Below is a small trained network, with its code and all its weights. Each question gives an input and a target symbol and asks what happens when units are switched off, that is, made to give their printed mean instead of their output.

import numpy as np


def w(rows, s, z=0):
    codes = np.array(rows[::2]) - 128.0
    scale = np.full(codes.shape[1], s)
    scale[-1] = z or s
    return codes * scale


def f(y):
    return y / 2 * (1 + np.tanh(0.7978845608 * (y + 0.044715 * y**3)))


def softmax(a):
    e = np.exp(a - a.max(-1, keepdims=True))
    return e / e.sum(-1, keepdims=True)


def log_softmax(a):
    a = a - a.max(-1, keepdims=True)
    return a - np.log(np.exp(a).sum(-1, keepdims=True))


def net(x, mask):
    ids = ['αδεζλπφω'.index(c) for c in x.split()]
    T = len(ids)
    res = E[ids] + P[:T]
    r = res
    for j in range(3):
        rows = slice(2 * j, 2 * j + 2)
        q, k, v = (r @ M[0][rows].T for M in (Q, K, V))
        z = softmax(np.where(np.tri(T) > 0, q @ k.T / 2**0.5, -1e9)) @ v
        o = O[0][rows]
        res = res + np.where(mask[j], z, o[:, -1]) @ o[:, :-1]
    y = f(res @ A[0][:, :-1].T + A[0][:, -1])
    res = res + np.where(mask[3:27], y, B[0][:, -1]) @ B[0][:, :-1]
    return log_softmax(res[-1] @ U[:, :-1].T + U[:, -1])


Q, K, V, O, A, B = {}, {}, {}, {}, {}, {}
E = w([
[133,201,131],'α',
[69,120,74],'δ',
[182,87,6],'ε',
[118,125,185],'ζ',
[246,238,116],'λ',
[98,196,99],'π',
[226,53,139],'φ',
[203,152,168],'ω',
],0.015)
P = w([
[1,146,184],'0',
[236,129,115],'1',
[238,141,111],'2',
[229,148,97],'3',
[228,147,101],'4',
[226,150,100],'5',
[223,154,97],'6',
[226,149,94],'7',
[224,155,97],'8',
[221,159,95],'9',
[221,154,100],'10',
[222,159,101],'11',
[222,156,98],'12',
[218,162,95],'13',
],0.0084)
Q[0] = w([
[250,193,122],'h0',
[200,191,142],'h0',
[124,181,193],'h1',
[208,84,107],'h1',
[235,160,140],'h2',
[51,70,236],'h2',
],0.014)
K[0] = w([
[15,15,176],'h0',
[2,15,200],'h0',
[168,37,103],'h1',
[119,207,76],'h1',
[130,244,224],'h2',
[201,38,22],'h2',
],0.012)
V[0] = w([
[200,219,66],'h0',
[70,95,74],'h0',
[154,87,155],'h1',
[119,155,123],'h1',
[239,194,123],'h2',
[153,216,251],'h2',
],0.011)
O[0] = w([
[78,174,2,129],'h0',
[187,54,89,145],'h0',
[68,81,108,110],'h1',
[200,129,108,143],'h1',
[224,143,140,224],'h2',
[127,197,184,254],'h2',
],0.0085,0.0091)
A[0] = w([
[25,147,104,162],'n0',
[222,120,76,229],'n1',
[196,166,62,72],'n2',
[22,120,33,181],'n3',
[204,237,125,136],'n4',
[166,192,147,1],'n5',
[57,244,200,112],'n6',
[162,147,97,60],'n7',
[51,177,54,66],'n8',
[59,220,164,146],'n9',
[37,115,78,137],'n10',
[121,151,254,78],'n11',
[83,24,133,139],'n12',
[137,181,128,124],'n13',
[139,138,50,123],'n14',
[152,126,55,225],'n15',
[12,32,203,103],'n16',
[67,181,238,59],'n17',
[90,121,133,109],'n18',
[64,174,65,79],'n19',
[183,155,70,91],'n20',
[50,187,34,45],'n21',
[5,123,125,106],'n22',
[114,72,132,63],'n23',
],0.0089,0.007)
B[0] = w([
[95,120,195,144],'n0',
[39,102,156,234],'n1',
[121,85,88,185],'n2',
[100,124,194,159],'n3',
[55,124,70,250],'n4',
[253,106,75,158],'n5',
[95,202,83,156],'n6',
[155,70,111,143],'n7',
[198,83,176,148],'n8',
[97,163,133,152],'n9',
[112,68,176,142],'n10',
[241,215,107,159],'n11',
[221,130,38,132],'n12',
[99,113,111,157],'n13',
[104,135,122,149],'n14',
[62,87,211,176],'n15',
[149,140,133,132],'n16',
[182,119,71,138],'n17',
[139,122,126,124],'n18',
[187,69,153,146],'n19',
[110,89,53,173],'n20',
[202,124,131,153],'n21',
[147,114,203,135],'n22',
[182,157,95,124],'n23',
],0.0055,0.021)
U = w([
[70,184,141,153],'α',
[204,34,173,164],'δ',
[115,41,53,8],'ε',
[166,199,254,58],'ζ',
[168,143,9,13],'λ',
[26,116,178,254],'π',
[197,141,125,225],'φ',
[129,188,123,144],'ω',
],0.0079,0.0037)

Each question gives the input, a string of symbols that net reads in full, and the target symbol t.
The units are the heads (2 rows each of Q, K, V and O) and the neurons (one row each of A and B). Each row of codes is followed by its name. A weight is (code - 128) times the scale printed after its matrix; where a second scale follows, it is the last column's (O, A, B and U).
mask holds one flag per unit, heads first, then neurons. A switched-off unit (its flag False) gives its mean, the last column of its rows in O or B, instead of its output. The means were averaged over made-up inputs and are rounded, as every weight is.
A unit's drop is (log p(t) with every unit on - log p(t) with that unit switched off) / (log p(t) with every unit on - log p(t) with every unit switched off).
The circuit of an input: a set's keep is (log p(t) with only the set's units on - log p(t) with every unit switched off) / (log p(t) with every unit on - log p(t) with every unit switched off). Starting from the 12 units with the biggest drops (on a tie, the unit counted first), units are removed one at a time, each time the one whose removal leaves the highest keep (on an exact tie, the one counted first), for as long as the keep stays at least 0.8.
units of the circuit, in order: the units of the circuit, biggest drop first
k most important neurons: the k neurons with the biggest drops, biggest first
heads that matter: for each layer, one digit per head in row order, 1 if its drop is at least 0.15 and else 0, layers parted by /
drop of u: that unit's drop, to one decimal
input λ λ δ, target λ: units of the circuit, in order -> h0
input φ λ φ ε ω ω δ α δ δ λ λ, target λ: units of the circuit, in order -> n4, h2, n20
input ζ ζ δ φ φ φ δ π, target ζ: heads that matter -> 100
input φ δ δ φ π δ ζ, target ζ: units of the circuit, in order -> h0, n20
input π φ ζ α, target π: heads that matter -> 011
input ε φ ε, target ε: heads that matter -> 001
input λ ε φ λ ω, target λ: heads that matter -> 101
input δ φ φ ζ ζ λ δ α λ ε δ π φ ω, target δ: 2 most important neurons -> n6, n1
input ε δ δ λ ω φ, target ε: 2 most important neurons -> n4, n1
input ζ ζ ω φ λ ε φ φ α ε ε α ω, target ζ: 2 most important neurons -> n20, n2
input δ λ δ ε δ α φ φ π δ, target δ: 2 most important neurons -> n8, n21
input λ α δ δ φ ω, target λ: 2 most important neurons -> n4, n5
input δ δ λ, target δ: drop of n1 -> 0.2
input δ δ ζ ε φ ω δ δ π φ φ δ ζ, target δ: drop of h0 -> 1.2
input δ ζ π ζ δ δ ζ δ ζ α π ε, target δ: drop of n20 -> -0.1
input λ φ λ δ φ λ δ δ ω δ ε π, target λ: drop of n2 -> 0.1
input λ π λ π, target λ: most important neuron -> n5
